Below is a small trained network, with its code and all its weights. Each question gives an input and a target symbol and asks what happens when units are switched off, that is, made to give their printed mean instead of their output.

import numpy as np


def w(rows, s, z=0):
    codes = np.array(rows[::2]) - 128.0
    scale = np.full(codes.shape[1], s)
    scale[-1] = z or s
    return codes * scale


def norm(h):
    return h / np.sqrt((h * h).mean(-1, keepdims=True) + 1e-5)


def f(y):
    return np.maximum(y, 0)


def softmax(a):
    e = np.exp(a - a.max(-1, keepdims=True))
    return e / e.sum(-1, keepdims=True)


def log_softmax(a):
    a = a - a.max(-1, keepdims=True)
    return a - np.log(np.exp(a).sum(-1, keepdims=True))


def net(x, mask):
    ids = ['αγδελμξτ'.index(c) for c in x.split()]
    T = len(ids)
    res = E[ids] + P[:T]
    u = 0
    for l in range(2):
        q, k, v = (norm(res) @ M[l].T for M in (Q, K, V))
        z = softmax(np.where(np.tri(T) > 0, q @ k.T / 3**0.5, -1e9)) @ v
        res = res + np.where(mask[u], z, O[l][:, -1]) @ O[l][:, :-1]
        u += 1
        y = f(norm(res) @ A[l][:, :-1].T + A[l][:, -1])
        res = res + np.where(mask[u : u + 16], y, B[l][:, -1]) @ B[l][:, :-1]
        u += 16
    return log_softmax(norm(res)[-1] @ U[:, :-1].T + U[:, -1])


Q, K, V, O, A, B = {}, {}, {}, {}, {}, {}
E = w([
[150,85,82,150,169,167,35,134,145,117,141],'α',
[180,106,104,161,223,15,138,125,115,138,159],'γ',
[146,110,196,149,126,144,151,130,121,17,115],'δ',
[131,69,211,123,159,140,150,137,85,190,137],'ε',
[101,122,126,119,194,152,102,3,67,165,202],'λ',
[147,130,198,133,112,89,116,112,168,111,174],'μ',
[94,168,127,133,161,116,147,144,88,124,231],'ξ',
[127,143,118,177,168,210,126,75,93,116,107],'τ',
],0.0038)
P = w([
[96,76,144,70,133,114,129,138,111,108,116],'0',
[60,175,122,192,130,99,116,172,175,155,97],'1',
[147,113,108,186,130,96,86,147,108,152,100],'2',
[179,112,134,84,56,254,106,127,194,110,172],'3',
[100,172,169,87,138,146,181,131,173,165,98],'4',
[169,110,118,169,127,118,96,145,109,152,89],'5',
],0.0038)
Q[0] = w([
[144,139,41,179,71,229,61,89,101,93,230],'0.h0',
[199,160,135,195,97,4,167,103,43,131,193],'0.h0',
[216,80,195,76,52,188,141,93,141,47,205],'0.h0',
],0.0041)
K[0] = w([
[34,83,168,48,160,146,153,189,107,193,79],'0.h0',
[186,179,214,143,189,45,221,98,115,165,128],'0.h0',
[104,67,254,12,42,94,132,99,115,8,85],'0.h0',
],0.0043)
V[0] = w([
[112,130,53,180,178,67,113,87,51,82,120],'0.h0',
[202,187,114,145,174,249,154,50,184,102,234],'0.h0',
[158,126,88,86,151,145,95,200,196,150,222],'0.h0',
],0.002)
O[0] = w([
[173,69,160,140,90,221,233,153,181,139,180,161],'0.h0',
[243,132,21,219,194,89,158,114,29,45,246,2],'0.h0',
[144,183,105,104,113,164,67,178,85,4,160,97],'0.h0',
],0.0023,0.001)
A[0] = w([
[140,125,10,180,182,60,101,119,78,139,127,151],'0.n0',
[88,225,142,118,90,142,131,92,224,74,91,56],'0.n1',
[206,126,67,167,93,99,75,132,167,146,101,112],'0.n2',
[32,164,97,136,137,130,176,84,124,105,134,70],'0.n3',
[132,77,179,71,97,122,137,60,58,163,141,50],'0.n4',
[53,227,68,106,150,161,133,119,137,153,126,145],'0.n5',
[140,60,102,155,116,78,132,140,85,184,136,2],'0.n6',
[186,178,158,163,151,114,142,105,122,197,64,142],'0.n7',
[110,87,151,82,130,182,85,120,84,122,116,93],'0.n8',
[143,189,110,188,121,124,163,161,109,105,144,41],'0.n9',
[171,95,194,76,104,100,130,167,168,137,193,132],'0.n10',
[60,155,157,115,89,92,164,146,136,114,104,69],'0.n11',
[127,120,112,90,82,197,176,74,130,162,100,93],'0.n12',
[117,252,128,145,133,125,139,191,58,127,115,44],'0.n13',
[115,139,133,178,117,116,119,181,70,75,83,34],'0.n14',
[158,198,130,127,87,173,139,154,201,66,82,46],'0.n15',
],0.0034,0.00079)
B[0] = w([
[124,255,118,97,156,126,105,149,156,15,66,218],'0.n0',
[116,135,15,84,127,102,166,116,116,177,119,184],'0.n1',
[39,180,203,123,142,152,184,163,145,135,163,188],'0.n2',
[186,105,179,136,126,58,146,177,70,170,158,167],'0.n3',
[122,198,43,138,122,130,110,155,99,121,134,242],'0.n4',
[168,79,162,226,104,138,138,157,123,190,125,176],'0.n5',
[133,153,86,165,135,76,108,143,162,173,88,206],'0.n6',
[96,111,99,231,81,95,172,104,147,139,141,247],'0.n7',
[182,146,85,152,86,54,180,136,148,117,165,228],'0.n8',
[164,139,133,50,93,102,137,114,152,131,55,159],'0.n9',
[76,120,73,166,115,224,120,81,108,96,99,253],'0.n10',
[169,141,115,135,123,120,145,114,167,166,185,188],'0.n11',
[104,113,203,128,183,84,120,168,171,36,95,180],'0.n12',
[172,111,104,63,35,144,147,158,155,147,102,165],'0.n13',
[171,158,155,89,165,169,85,161,86,187,152,176],'0.n14',
[90,119,97,110,208,35,120,126,82,243,152,183],'0.n15',
],0.0031,0.0022)
Q[1] = w([
[97,218,164,161,189,3,139,192,82,179,50],'1.h0',
[90,78,206,119,100,135,176,136,158,167,125],'1.h0',
[150,79,212,155,132,160,110,150,108,93,110],'1.h0',
],0.0065)
K[1] = w([
[217,249,171,214,140,192,86,164,231,183,141],'1.h0',
[145,2,205,140,40,160,109,170,151,181,173],'1.h0',
[186,67,209,143,125,98,113,188,39,82,49],'1.h0',
],0.004)
V[1] = w([
[140,117,182,174,177,152,228,205,16,105,89],'1.h0',
[27,193,176,104,34,163,198,132,78,111,243],'1.h0',
[209,129,115,120,67,232,148,106,140,4,158],'1.h0',
],0.0023)
O[1] = w([
[158,95,252,79,124,32,82,151,55,100,116,163],'1.h0',
[210,227,147,142,50,63,165,160,222,204,148,104],'1.h0',
[59,89,158,242,101,84,110,162,185,205,132,3],'1.h0',
],0.0029,0.003)
A[1] = w([
[93,162,101,105,137,64,92,140,148,97,117,145],'1.n0',
[185,172,137,2,111,127,104,131,142,128,89,1],'1.n1',
[160,88,51,155,132,128,92,130,117,155,166,55],'1.n2',
[168,119,113,91,83,150,141,124,91,145,204,92],'1.n3',
[109,135,73,100,77,161,150,133,191,112,128,65],'1.n4',
[210,153,127,121,101,65,136,160,131,159,161,57],'1.n5',
[104,136,130,133,74,121,166,152,163,148,156,149],'1.n6',
[150,70,69,167,104,91,156,122,82,176,85,13],'1.n7',
[112,128,79,118,157,163,117,78,76,85,93,99],'1.n8',
[110,153,120,106,124,163,77,180,145,65,162,108],'1.n9',
[31,110,206,182,74,125,128,152,185,153,117,39],'1.n10',
[139,56,132,122,102,192,89,116,121,168,165,181],'1.n11',
[125,167,109,173,112,146,84,124,101,89,104,88],'1.n12',
[159,139,71,58,119,171,140,166,116,143,120,98],'1.n13',
[140,56,192,103,136,118,78,151,95,54,144,88],'1.n14',
[78,137,140,165,143,121,139,161,132,115,58,147],'1.n15',
],0.0048,0.0023)
B[1] = w([
[194,136,119,127,124,154,144,97,88,83,124,212],'1.n0',
[2,146,163,90,74,77,190,139,76,136,121,210],'1.n1',
[163,140,150,156,103,83,187,128,105,128,88,172],'1.n2',
[154,123,141,161,161,118,123,178,172,72,97,197],'1.n3',
[105,183,102,166,104,113,122,129,57,136,110,173],'1.n4',
[78,92,164,150,99,182,118,163,143,143,107,192],'1.n5',
[153,127,124,119,158,166,84,99,183,138,99,206],'1.n6',
[77,60,49,141,128,164,153,137,79,120,128,192],'1.n7',
[124,118,141,125,85,149,112,181,191,158,122,238],'1.n8',
[104,86,103,89,176,135,143,91,110,158,131,200],'1.n9',
[193,57,106,76,122,68,117,70,108,149,136,210],'1.n10',
[128,121,135,144,114,64,157,159,81,118,103,210],'1.n11',
[95,121,149,99,97,118,142,122,153,168,138,192],'1.n12',
[141,145,158,71,144,86,106,80,159,123,129,220],'1.n13',
[109,200,116,169,149,151,106,102,139,178,165,232],'1.n14',
[145,92,127,107,118,114,135,138,147,90,178,251],'1.n15',
],0.0052,0.0025)
U = w([
[92,104,86,60,208,243,73,112,158,90,145,161],'α',
[238,178,117,147,176,83,173,164,142,2,109,16],'γ',
[106,192,197,211,194,124,77,97,64,175,190,218],'δ',
[79,48,52,207,86,154,171,164,51,143,109,140],'ε',
[161,238,31,165,61,164,99,57,158,180,73,45],'λ',
[209,34,158,92,108,57,110,46,176,187,146,27],'μ',
[43,185,184,36,89,80,176,119,81,110,101,172],'ξ',
[119,126,201,169,56,165,99,215,231,124,107,255],'τ',
],0.0051,0.00074)

Each question gives the input, a string of symbols that net reads in full, and the target symbol t.
The units are the heads (3 rows each of Q, K, V and O) and the neurons (one row each of A and B). Each row of codes is followed by its name. A weight is (code - 128) times the scale printed after its matrix; where a second scale follows, it is the last column's (O, A, B and U).
mask holds one flag per unit, layer by layer, with each layer's heads first. A switched-off unit (its flag False) gives its mean, the last column of its rows in O or B, instead of its output. The means were averaged over made-up inputs and are rounded, as every weight is.
A unit's drop is (log p(t) with every unit on - log p(t) with that unit switched off) / (log p(t) with every unit on - log p(t) with every unit switched off).
The circuit of an input: a set's keep is (log p(t) with only the set's units on - log p(t) with every unit switched off) / (log p(t) with every unit on - log p(t) with every unit switched off). Starting from the 12 units with the biggest drops (on a tie, the unit counted first), units are removed one at a time, each time the one whose removal leaves the highest keep (on an exact tie, the one counted first), for as long as the keep stays at least 0.8.
circuit, biggest first: the units of the circuit, biggest drop first
most important unit: the unit with the biggest drop
top k neurons: the k neurons with the biggest drops, biggest first
input γ α α δ τ, target ε: most important unit -> 0.n1
input ε γ α ε α, target μ: circuit, biggest first -> (1.n13 0.n0)
input ξ μ μ ε, target τ: circuit, biggest first -> (1.h0 1.n5 1.n3)
input ξ δ δ δ ε, target μ: circuit, biggest first -> (1.n10 1.h0)
input α ε ε μ, target ε: top 2 neurons -> (1.n11 0.n10)
input μ λ λ γ, target λ: circuit, biggest first -> (1.h0 1.n4 0.n10)
input τ τ δ ε δ, target μ: circuit, biggest first -> (1.h0 1.n10)
input δ γ δ δ, target μ: circuit, biggest first -> (1.h0 1.n10 0.n15)
input ε μ ε γ, target ξ: circuit, biggest first -> (1.n1 0.h0)
input λ ξ δ δ, target γ: circuit, biggest first -> (0.h0 1.n3 0.n15)
input γ δ τ δ ξ, target τ: top 2 neurons -> (1.n5 0.n5)
input τ α τ δ ε α, target α: circuit, biggest first -> (0.n0 1.n9 0.n2)
input ε ξ α μ τ, target ε: top 4 neurons -> (0.n5 0.n1 1.n7 0.n3)
input τ α λ τ, target δ: top 2 neurons -> (0.n12 1.n14)
input μ γ τ ε α ε, target ε: circuit, biggest first -> (1.n7)
input δ ε ε α γ λ, target λ: top 2 neurons -> (0.n0 1.n8)
input γ ξ ε δ, target α: circuit, biggest first -> (1.h0 1.n14 1.n9)
input δ α μ λ, target μ: circuit, biggest first -> (1.h0 0.n12 1.n10)
input ε μ μ γ ε, target λ: top 2 neurons -> (0.n4 0.n7)
input μ μ ε α, target λ: top neuron -> (1.n4)
input δ τ γ, target γ: top 2 neurons -> (0.n0 1.n0)
input τ γ α ξ, target δ: top 2 neurons -> (1.n14 0.n12)
input μ α ε μ, target λ: top 2 neurons -> (1.n4 0.n10)
input α λ α δ, target ε: top 2 neurons -> (0.n15 1.n9)
input δ δ ε γ ε, target γ: top 2 neurons -> (0.n6 1.n1)
input ε δ δ δ λ, target δ: top 2 neurons -> (0.n5 1.n10)
input ε δ α μ, target ξ: most important unit -> 1.n1
